[[102 120 128 115 141 110 127 127 104]
 [117 133 125 119 141 100 131 125  99]]
->
[[102 120 128 115 141 110 127 127 104]]

[[125 141 117 131 113 140 118 135 129]
 [132 129 141 126 144 138 129 129 144]
 [140 123 131 125 125 130 119 125 115]
 [136 103 141 121 142 116 115 131 147]
 [129 126 128 130 138 126 133 124 134]
 [121 143 124 137 118 141 124 127 120]
 [127 123 128 129 126 132 125 129 134]
 [131 124 130 120 127 124 130 138 132]
 [133 135 123 132 122 130 123 133 122]
 [141 124 119 151 127 127 140 116 118]]
->
[[125 141 117 131 113 140 118 135 129]
 [140 123 131 125 125 130 119 125 115]
 [129 126 128 130 138 126 133 124 134]
 [127 123 128 129 126 132 125 129 134]
 [133 135 123 132 122 130 123 133 122]]

[[128 131 130 134 124 134 137 131 127 131 135 135 136 117 130]
 [132 134 126 138 127 137 141 139 122 130 152 133 140 128 128]]
->
[[128 131 130 134 124 134 137 131 127 131 135 135 136 117 130]]

[[142 140 114 138 127 121]
 [136 152 121 142 127 126]]
->
[[142 140 114 138 127 121]]

[[123 138 135 133 134 106  99 137 102]
 [139 120 127 132 120 133 137 116 125]
 [120 114 121 144 131 139 141 113 126]
 [133 126 123 126 112 105 116 129 120]]
->
[[123 138 135 133 134 106  99 137 102]
 [120 114 121 144 131 139 141 113 126]]

[[127 130 126 138 131 132 134 127 137]
 [139 127 123 124 122 127 136 147 152]
 [135 141 130 134 123 120 129 109 115]
 [126 131 131 133 126 136 118 123 140]
 [134 129 129 131 123 130 129 115 139]
 [122 126 132 133 145 135 121 124 138]]
->
[[127 130 126 138 131 132 134 127 137]
 [135 141 130 134 123 120 129 109 115]
 [134 129 129 131 123 130 129 115 139]]

[[131 135 120 133 120 115 125 125 121 112]
 [142 127 121 152 145 152 138 127 129 126]
 [134 124 117 115 136 124 129 134 140 125]
 [108 129 144 134 118 126 115 132 131 113]
 [130 129 124 155 117 147 124 122 112 105]
 [132 127 126 138 124 112 114 133 135 137]]
->
[[131 135 120 133 120 115 125 125 121 112]
 [134 124 117 115 136 124 129 134 140 125]
 [130 129 124 155 117 147 124 122 112 105]]

[[119 124 129 138 115 141 144 150 132 129 128 116 133]
 [124 131 127 121 110 123 138 121 142 108 113 139 141]
 [142 121 135 116 112 118 121 124 123 123 116 114 143]
 [145 111 122 118 123 150 118 119 144 149 134 140 124]
 [128 138 144 126 121 129 110 128 115 138 129 142 116]
 [121 115 116 146 150 111 121 145 136 110 106 130 121]]
->
[[119 124 129 138 115 141 144 150 132 129 128 116 133]
 [142 121 135 116 112 118 121 124 123 123 116 114 143]
 [128 138 144 126 121 129 110 128 115 138 129 142 116]]
---
[[128 116 131 134 122 125 105 154 134]
 [128 125 138 130 114 129 141 112 126]
 [128 113 132 125 114 128 138 118 124]
 [129 146 135 111 127 130 121 128 127]]
->
[[134 126 124 127]
 [154 112 118 128]
 [105 141 138 121]
 [125 129 128 130]
 [122 114 114 127]
 [134 130 125 111]
 [131 138 132 135]
 [116 125 113 146]
 [128 128 128 129]]

[[133 121 128 120 122 124 116 135 127 120 125]
 [144 118 125 123 116 136 144 129 129 139 120]
 [120 104 132 109 134 140 129 117 134 128 111]
 [146 140 131 134 124 124 144 123 133 146 133]
 [133 121 142 119 127 146 120 109 147 111 122]]
->
[[125 120 111 133 122]
 [120 139 128 146 111]
 [127 129 134 133 147]
 [135 129 117 123 109]
 [116 144 129 144 120]
 [124 136 140 124 146]
 [122 116 134 124 127]
 [120 123 109 134 119]
 [128 125 132 131 142]
 [121 118 104 140 121]
 [133 144 120 146 133]]

[[102 142]
 [123 115]
 [130 122]
 [117 157]]
->
[[142 115 122 157]
 [102 123 130 117]]

[[118 127 133 103]
 [124 136 119 122]
 [125 135 129 107]
 [118 133 121 124]
 [132 133 132 120]]
->
[[103 122 107 124 120]
 [133 119 129 121 132]
 [127 136 135 133 133]
 [118 124 125 118 132]]

[[135 102 115 145]
 [147 141 116 106]]
->
[[145 106]
 [115 116]
 [102 141]
 [135 147]]

[[126 123 125 121 136 127 132 125 127 126 125]
 [127 127 127 126 130 128 129 127 128 128 127]
 [127 126 127 125 132 128 130 127 128 127 127]
 [135 127 131 127 126 130 133 122 130 127 131]
 [127 128 129 128 128 128 127 128 128 128 128]
 [129 128 129 128 128 128 129 127 128 128 128]
 [122 112 118 104 155 125 141 117 126 124 121]
 [128 127 128 127 129 128 129 128 128 128 127]]
->
[[125 127 127 131 128 128 121 127]
 [126 128 127 127 128 128 124 128]
 [127 128 128 130 128 128 126 128]
 [125 127 127 122 128 127 117 128]
 [132 129 130 133 127 129 141 129]
 [127 128 128 130 128 128 125 128]
 [136 130 132 126 128 128 155 129]
 [121 126 125 127 128 128 104 127]
 [125 127 127 131 129 129 118 128]
 [123 127 126 127 128 128 112 127]
 [126 127 127 135 127 129 122 128]]
